Each row has a class, written after it.
[  90 -280   29   48 -113   12  -69  162   74 -314  268  -55  -78   16
 -127  -11  218 -141 -233 -174  502   58 -152  -96  110    9   67   30
  -98 -420  173 -271  141  172  212  -18  -50]	z_588
[  20  -19   20   63   64  159 -198  -41   21  -89 -233 -185  -37 -286
   26   19  -76 -108   27 -111   43 -252   33  128  -30  248 -144  143
   64 -195  431   83   -3   81  140 -207  209]	z_858
[ -13  106   -5  216  -16 -105 -306  176 -124   52 -264  -72  244   90
  -55  -83   40   49   88 -413  298 -371  -45   31   72  134  -29  105
   28 -340 -145  -18  -51  119  130    3   42]	z_268
[ -89  -80  370  229  157  102 -284   61 -237  202 -194   30   36 -465
 -122   35   73   56 -133 -389  215 -195  112  103 -178  385 -257  220
 -138 -173   73 -264 -199  108 -163  196  208]	z_337
[  21  -64  -11 -112   84  106   86  173  -32    4   75  -86   46  -11
   -6   68  -71  -42 -100   43 -137   66 -120  -41  207  157 -168    2
  120   34    1  -50  -25   48  -42  -14   60]	z_588
[  21   85 -141 -105   51  287  256  -45 -154 -100  -33   98   25 -105
 -274  -91 -246    8  -12  255  -69  123  151  214 -100  135   26   99
  -95   23  150  -62  170  -15  -22   53  -20]	z_268
[  95  -83  -79  107   82 -108 -303  -33  -75 -176  -53 -221  -93  -78
  268   24  -57  186  113 -899  159  238  209   75  -18 -492 -294   79
  187  148  -76 -104 -112  231 -241 -215  186]	z_917
[  17  -34  190  118  -26  -91 -220  134 -126  -83 -362  -80  138  123
  122 -127    0 -104  -45 -182  113 -270 -144   -5   64  171 -111  257
 -178 -209  -93 -106   34  172   97  115   40]	z_119
[ 132 -249  183 -141  -80  -72 -251 -242 -260 -380  200  -14   76 -102
  493   59   10  -86   -3  -74 -188   74  -48  -95 -101   45  214  -52
   93  178 -108  172  181  319   98  366  270]	z_337
[  11 -241  -66  112 -174 -382 -117   47  112   91 -219  -86   11   28
  263    8   96 -151  130 -275   84 -222  -50 -255  241   66 -202   22
  168  -69   28    3   97   56  153  -29  261]	z_588
[ -79   36 -110   46  -89   16  289   70   -4  -35 -159   69  169  313
 -146   -8  -22 -199 -306  335   50    2 -179   49   64  109  -36  177
 -291  -55   21 -113   -5  -71   90   -7 -246]	z_119
[-180  223   63 -267  -70   88   49  -33 -270  -81 -160  118 -118  -50
 -200  -50   89  149 -151  211  217  124 -136 -161  122  -66  -70   48
  -75  -12   21  -17 -107  -44 -177  -24 -387]	z_588
[ -73  256 -216 -117 -196 -163  119  122  -45 -152 -246   45  -46  154
 -328 -217 -168  -53   52  563 -136   -7   36  139  109  255  -96 -174
  -34   26  169 -219  147  -81 -239  -76  -50]	z_119
[  83  -17  -64  -61   59  107 -221 -170  200   58 -147  -94 -309 -193
  116   -4    4   34 -193  164  -15 -160  -64   90  -63  356  -58   14
  -96 -120  211  -34   37  -39  216  -39   -5]	z_337
[ -28  -87 -175 -150 -157   82  206  -13 -166  -33  231  151   87    0
   36  104  -90 -118   18  332 -245  156 -113   68 -202  330  125  -32
 -134 -219  151  -66   84   28  -56  168   -8]	z_119
[   3   35   24 -214   54   23 -144  -31 -200 -292  -15  -72   47 -262
  -52  -81  -37   99   63   66  -72  148    5 -182   68 -157  -17  -88
  -71  -71  127 -109   94  228 -111   95   33]	z_917
[ -27   85  -96 -304   65  261  -81  186  -42 -251  260  -16   90  -10
  170   87   20  107   58  384 -213  130 -220 -145   69  229  -31 -168
  -95    4 -106  192  -65   -6  -16  147  -61]	z_337
[ -19   71  172  -49  206    4  -41   20 -119  -40 -242  -60  120  -91
  -19  -12  -57  -56    7 -118 -166  -49   -3   54  -50   26   32  -96
  -20   85   18 -137   96  171 -228  -21  134]	z_276
[ -44  -26   92   82  -68  132 -149   82  -32  113 -355  -67 -173 -144
  223  -64   13   75 -222   31   73 -210   68  -35    9  277 -193  152
 -164   64   52 -101  -60  -80   -6  -32    0]	z_538
[ -57  156 -259 -151 -391 -109 -476  -17 -129  -10   27 -110 -201 -117
  286  -82  328  148  129 -191    2    4  326 -126  107   74 -170 -152
  174  132 -119  250  142   75 -140   74  112]	z_276
[ -98  192 -184  170  188   -3  -19  115  168  -83  159   -3  410 -282
 -484  -68 -139 -176 -301 -127  424   32  -23  188  -56  172  254   53
   95 -528  130 -214  251  328 -107 -333 -262]	z_337
[  58 -107   91  -61  -34 -142 -445   78  107  -41 -373 -149  -24    6
   38  -38  411 -291  -30  -35  194 -150 -242  -36   91  275    0   46
   -8 -234   52   64  -34  157  117  116  136]	z_268
[ -45 -102 -207 -330   35   69  137  -98   76   -1   23   -1  -92  -11
   13  104   81 -208 -106  343 -259   51  -35  -67   46   96   -2  -65
   35   94  265  -97  217  -25   64 -120  -40]	z_276
[ -36   15 -304 -241   47  -21  -18   73 -134 -376 -152 -115   80  281
  -76  -53   20   85  157  194 -133  -38 -228 -149  265  -26 -329 -105
  -99  102  -49  -81  -15    6   57   55   72]	z_119
[ -86   85 -219 -168   -9   24   -7   27 -215  -26 -481   -7   49   81
   11 -133  -44   60   34  195   17  -76    2  -14   78  228  -67   52
    8   53   14  -94   65   -9  -28   -4   -4]	z_119
[ -86  131   15   16   21  -24   94  -83  -39 -155  -42  -17  -14   30
 -155 -225   -3  -43 -308  205   41  266  -53  139   69   23 -130  108
  -44   35  111  -30  -16  -15 -176 -108 -230]	z_119
[-198   59    5 -251    0   22 -124  173 -223 -255   61   19  288 -239
 -249  -81  122 -184 -152  192 -105  137 -110 -134  110  373  -40 -116
 -138   80  192  162  241  179  -80  108   62]	z_538
[  49  -57   32   92 -124  175   94  -61   80  196  169  -40 -179 -223
   84  163  130 -263 -116  188 -111  -23  -27  135   22  179  -12   52
   40  -25   36   55 -138  -35  123   10   53]	z_268
[-103   44  111  -55  167   98 -160   88  -57 -221  322   50  229 -107
  -91   32  142  -41 -336  -71  212  249  -31   29  -18   40   65  -48
  -54  -90  154    7   30  102   65  -85 -191]	z_917
[-115 -145  -12  -54  -63   -5 -193  227  -57   79  -92   23   16 -208
  -89   94  111   26  -66 -403  260 -148   36  -95   20   25 -136  125
 -126   31  -16  -83   87   97  -55  -27   78]	z_268
[  -4  -89 -340   63 -105 -385 -252   74   78 -459 -211 -218   41 -119
  -29 -240  114 -293 -130 -144  188  165 -284  -87  106   71   57  -87
  122 -533  401 -362  280  360  140 -216  -54]	z_119
[  63 -199   85   61    5   -1   46  -33   93  -17  253   41   -4 -112
 -124  -21  -58 -220   50    9  161   15  -83  150 -166   -3  524  -17
  -45 -319  167 -145  122  150  178  -58   25]	z_588
[   3  179 -252   48  -82 -182 -150  135   12 -300   23  -42   38 -191
 -399 -288 -106  -89  121  106  170  -14   80  131  -16  253  -21 -172
  127 -200   28 -238  150  149 -184  -27 -101]	z_858
[ -21  -40  -65  128 -204 -381 -305  203 -261 -114  -61 -205  156  -30
  308 -149   13 -160   99 -428  -36   49  206  -31   -1  117  171 -139
  297  192   10 -114  203  266  -52  -93  170]	z_917
[-126 -101  239 -154   63  -46  102    9 -294 -184  312  130  265 -150
   19  -77   66  -32  -71   -4   -4  201  -45 -286   29  -59  212 -166
  -33    2   78  106  201  130 -134  118  -20]	z_588
[ -13 -109   60  153   35  -38  120   16   -2   72   82  136   97 -184
  -78   -3 -207  -24 -243 -295  258  -73   14  128   27  258  -84   73
   43 -246  193   47  114    9   29 -144   78]	z_337
[ -60  -41  173   18   63  191  240 -260  -75   23  413   19   28   32
  -68 -141  -54    7  -80  123  -70  165  -90  141   -8 -165  278  232
  -62   42 -134  144   25   41   43  -81 -158]	z_538
[-112  -63   24  -81 -219   75  -94  -29 -225 -300 -206  -74  -14  263
  268  124  322 -105  -10  -97 -153   64 -288 -163  117 -281 -332  286
 -257   -4  -54   63 -100  132   30  138   44]	z_119
[   6  -62  135  -39 -119   51  219  -49 -303  115 -145  104   94  -98
 -118 -147 -273 -203   -7   98 -150 -191  233  147  -99  187  169  153
  -59   40  203  163  187    4  -93  111  118]	z_276
[-131  126 -283 -224  -66   20 -129   59    0 -121  -24   73  -55  -55
 -122  -12  160   34  293  231  -13  -62   26 -125   63  -23  -84 -212
 -106  -67   94    7   60  -89   82  -36   -9]	z_917
[ 129 -256  141 -147  -84  -96 -240  -91 -139  171 -199  -12 -230 -196
   83  -98 -111  139  -15 -248   71 -241   50  -87   38  124  -41  168
  -69 -125    0  -83   92  127  -15  197  188]	z_337
[ -70  200 -112 -238 -244   15 -171  180  106 -137 -452   10 -144  -16
  -20   65  125  -45  187  392   80 -361 -240 -166  117  237   90 -117
 -240 -134   38  -48  248   51  219  -26  -25]	z_268
[-199  -10  -97  -13 -128 -312 -258  254  -50 -315 -375  -90  286 -100
   28 -144  191 -176   12  123  -42  -86 -138 -214  136  462 -266 -100
  152 -104  293   57  231  136 -168    7  202]	z_917
[  29 -221  139 -260   42   67  -78  -16   76 -360  184   15  -98  -70
  -16  212  181   35  120  -63  162   24 -389  -84   73   10   94 -236
  -85 -164  242  212   98  108  184  -51  284]	z_917
[ -45  -35  -89  264 -257 -168 -394   29   51 -176 -244 -190   38   29
  362  133  299 -234   83 -434  114 -161 -178   41   63  181 -367  118
   29 -230   70  114 -125  172  137  -87  265]	z_858
[-150   67 -106  163 -205 -317 -195   78 -146 -269 -361 -166 -118  121
  153  -37  549 -200   -7 -558  289   -4 -190 -151  309  159 -595 -176
   60   34  111  114   -7    8   65 -213  156]	z_917
[ -33 -154  317    3  -96    7    8 -148   70  221  188 -143 -181 -216
   21   11  177 -258  -76  310 -248 -133 -279   47  212  314 -124  224
   10  -72   76  172 -119   40  104   42  141]	z_119
[   1  -72  -10   51   97 -115  -57  -10  150 -253 -252   22  -41  172
  324  -29  159  137  310   36  204   53 -197  -13  -21  317 -210 -204
  123 -138  125   98  -79 -178    5  -88  234]	z_917
[  83  -52 -180   40  136   -3 -101   67  -21  -50 -179 -110   54  159
  266  116   18  -44 -111 -756  136    2   59  -29   15  -42 -427  119
  356 -165   26    6   81  118 -204 -231   11]	z_588
[ 163  -17   44 -220  163  208 -187   39  171 -445  586  -28 -243 -108
  -69  -10   67  190  411  -48  200  130  -14  -15 -213 -203  293 -354
  -38 -126  -16   37   68   40   18  -37  -38]	z_858
[ -55 -175  173  150 -119   15   15  -97 -149  167    8   68 -102 -410
   85  -25  -10  -24 -134 -105  160 -155   67   54 -152  394  -16  132
   32 -114  171  111   -9  -18  -41   72  111]	z_119
[-186  106 -258   95 -204  100 -347   59   68   72 -351 -109 -139 -291
  -54   83  224  217   75  -12  152 -373  113 -125 -198   90  -21   62
    4 -105  177   84 -117  -84   28    8  -14]	z_276
[ -36    4  149 -125   -5  181   18 -177   91  329  290  134    5 -170
 -132  189  -74 -167 -122  220  -95  -39  -30  207 -154   24  267  321
    4 -203   93  160  -72   33  121  -43 -226]	z_917
[-123  124 -193  119  -27 -171 -211 -104 -326   26  -90   80  246   39
  102  103  -78  190 -163 -807  545  -18  153   37 -105  -76 -196  124
  218  -57    9  336 -280  -18 -159 -212 -186]	z_337
[ -32 -105 -207  -29   29  -22   89 -108  171  -46 -147  -55  -10  242
  190  293  333  -66  170  -54  257 -159 -259 -301  162 -239 -186  -20
  229 -228   42   32 -253 -119  158 -258  -54]	z_858
[  57  -36  181 -112 -178 -215 -322   31  118   -5   76 -112 -242  -91
  115  -40  240   -6   83  -45   97   82 -179  -53   53  219   55  -72
  -58 -220  -28  -97  119  213  -83   35   87]	z_119
[-158  214 -155 -298  -32   92  131 -130 -135  -71  135  133 -120  -33
 -184  -44  157 -109  140  461 -147  -26  -60  -48  144  188 -100 -224
 -243   82  -69 -121  199  -45   30  -16 -105]	z_337
[  36  -28 -178  -85 -236  -91 -288   21  -48 -420  103 -247 -140 -207
  -27 -151  -27  -98  140  -38   16 -156   -3  -20  -10   47  100  -36
  151   22   89   25  225  266   -3  -74   19]	z_858
[ -48   76 -114  -12  -94  -31 -158   18   88  -38 -191  -77  -93   38
   32 -162   27   25  106  248 -221   20  -31   49   83  -32   25  -85
 -115  147  -27   71  -56  -52   20   11  126]	z_538
[ -96   87 -135 -162   35 -126  -95   -8   30 -255   56  -84  158  -32
 -132 -111   63 -102  275  185 -165   79 -103  -87   24  -34  141 -100
    5  -22   31  -47  274  212   -8  -50    7]	z_917
[  60  -26 -468 -191  -11  -32 -214   61  116 -409  164 -133  112  -21
   18  153   73  -57   85  -17  105  198 -148  -78   71  134 -140 -159
   20 -174   31 -116  111  258   53   -8   82]	z_337
[-138   50 -274  -73  212  250    0  -55  -37   28 -124  -87  102 -233
 -246  -60 -172  147  -11  -36   93   19   78   64  -60 -313  104  224
  -65  -49  161  -22 -104   37    5 -262 -176]	z_917
[-142   28 -256  -65   61 -166 -104  -14  -81   -2    5   36  222  -76
 -197  -64 -109   90  219  -56  109  -34   94   32   12  -68  116  -41
   12  -24  -50 -295  117  145    8 -133   20]	z_917
[ -94  -73  -31 -269 -106  -45 -105  379  -94 -244 -249   29 -106 -117
  -97    2  277 -261  -66   52   56   54 -177 -119  167  550 -297 -190
 -145  -64  252 -272  342  112  -15    7  142]	z_917
[-104   89   -9  -94   81  -60   47   65  -56  100  -11  -11  221   70
  -79  -69  -87   18 -129  164 -197   -9  -88   19  162  187  -61  -28
   63  -15   42   59   61   15 -145  -93   11]	z_119
[  58   44  267  -97  160  -56 -223  163   18 -228 -209  -30   49  182
 -162 -102  -84  248 -133  -79  179   -3 -406   35  112   19  139   19
 -226 -227  -74 -181  -19  149  172  104  -91]	z_276
[ -22   65 -491 -320  144  291   -3  -36  -60 -416  175 -178  225  165
  227   86   51  337  395   26  -56  264   20 -276   20  -16 -247 -103
   65  -52  181  328   59  -23  -24 -113   92]	z_858
[ -46  -73  305 -110  162  -34 -113  -35  105  294  -51  -15  -47 -176
  -56  114  -52   35 -289  -23 -115 -165 -169    1  -71  -32  171  108
  -23  174  -45  -11  -55   51 -117  -53 -122]	z_268
[  85   17 -353  -92  150  255 -260 -110  -62   87 -367  -98 -121  293
  523   75  145  227   55 -140   45 -146  167   49  -18  166 -339  -37
   -5   25   71   65 -207 -277  236 -102  105]	z_268
[ -53  -62  -15  114 -156   24  130  -21  -39  106 -284  -23  -66   81
  113  -25   86 -207  -91  165  -46 -143 -116  120  113  454 -226  132
 -101  -69  140  -81  -12  -85  155  -60  128]	z_858
